Here is a tiny trained network, its code and every weight. The questions are about switching its units off for an input and a class, where a switched-off unit gives its printed mean instead of its output.

import numpy as np


def w(rows, s, z=0):
    codes = np.array(rows[::2]) - 128.0
    scale = np.full(codes.shape[1], s)
    scale[-1] = z or s
    return codes * scale


def f(y):
    return np.maximum(y, 0)


def log_softmax(a):
    a = a - a.max(-1, keepdims=True)
    return a - np.log(np.exp(a).sum(-1, keepdims=True))


def net(x, mask):
    res = np.array(x, float).reshape(1, 3) / 4 @ E
    y = f(res @ A[0][:, :-1].T + A[0][:, -1])
    res = res + np.where(mask, y, B[0][:, -1]) @ B[0][:, :-1]
    return log_softmax(res[-1] @ U[:, :-1].T + U[:, -1])


A, B = {}, {}
E = w([
[173,110,144,216,234,79],'x0',
[178,105,60,196,67,212],'x1',
[170,187,3,101,118,58],'x2',
],0.017)
A[0] = w([
[71,156,162,37,103,93,219],'N1',
[182,120,205,81,189,29,129],'N2',
[124,192,120,111,74,220,155],'N3',
[180,133,102,187,197,50,130],'N4',
[84,135,160,118,218,123,220],'N5',
[182,119,120,68,47,171,149],'N6',
[153,104,87,163,117,185,131],'N7',
[216,251,15,74,146,66,179],'N8',
[122,166,154,97,81,161,163],'N9',
[33,53,164,108,139,197,254],'N10',
[142,118,208,124,138,161,181],'N11',
[129,175,130,72,70,114,177],'N12',
[255,47,176,230,182,122,171],'N13',
],0.012,0.0075)
B[0] = w([
[31,19,170,61,108,51,211],'N1',
[177,219,140,83,133,72,212],'N2',
[221,82,184,154,190,131,194],'N3',
[100,227,98,83,67,167,206],'N4',
[159,143,222,157,76,37,199],'N5',
[184,74,87,136,176,144,192],'N6',
[161,131,106,175,100,233,180],'N7',
[98,138,9,82,175,119,254],'N8',
[113,118,130,76,184,163,175],'N9',
[172,108,222,69,125,150,222],'N10',
[150,141,196,119,114,144,186],'N11',
[145,87,99,114,204,73,183],'N12',
[95,172,151,194,96,170,225],'N13',
],0.011,0.028)
U = w([
[30,39,216,50,112,100,172],'0',
[206,75,171,89,150,190,252],'1',
[160,199,211,115,92,62,94],'2',
[34,130,187,216,36,213,114],'3',
[2,63,87,48,163,31,169],'4',
[210,74,37,127,206,113,51],'5',
[88,250,104,63,145,50,62],'6',
[101,200,31,121,72,213,124],'7',
],0.0092,0.0034)

Each question gives the input, the list of numbers given to net, and the class t.
The units are the neurons (one row each of A and B). Each row of codes is followed by its name. A weight is (code - 128) times the scale printed after its matrix; where a second scale follows, it is the last column's (A, B and U).
mask holds one flag per neuron, in row order. A switched-off neuron (its flag False) gives its mean, the last column of its row in B, instead of its output. The means were averaged over made-up inputs and are rounded, as every weight is.
A unit's drop is (log p(t) with every unit on - log p(t) with that unit switched off) / (log p(t) with every unit on - log p(t) with every unit switched off).
unit that matters most: the unit with the biggest drop
k most important neurons: the k neurons with the biggest drops, biggest first
drop when u is switched off: that unit's drop, to one decimal
input [2,6,-6], class 3: unit that matters most => N13
input [6,0,-1], class 2: 4 most important neurons => [N8, N2, N7, N5]
input [2,-8,-1], class 2: 2 most important neurons => [N2, N8]
input [1,1,-5], class 3: 2 most important neurons => [N2, N1]
input [8,-3,1], class 6: 4 most important neurons => [N4, N10, N3, N2]
input [0,3,2], class 5: 2 most important neurons => [N4, N13]
input [-6,0,1], class 4: 2 most important neurons => [N1, N7]
input [8,7,0], class 3: 2 most important neurons => [N13, N8]
input [1,-6,-8], class 2: 2 most important neurons => [N2, N5]
input [4,0,-5], class 2: drop when N5 is switched off => 0.2
input [3,5,0], class 3: drop when N13 is switched off => 0.1
input [2,6,-5], class 3: drop when N13 is switched off => 0.2
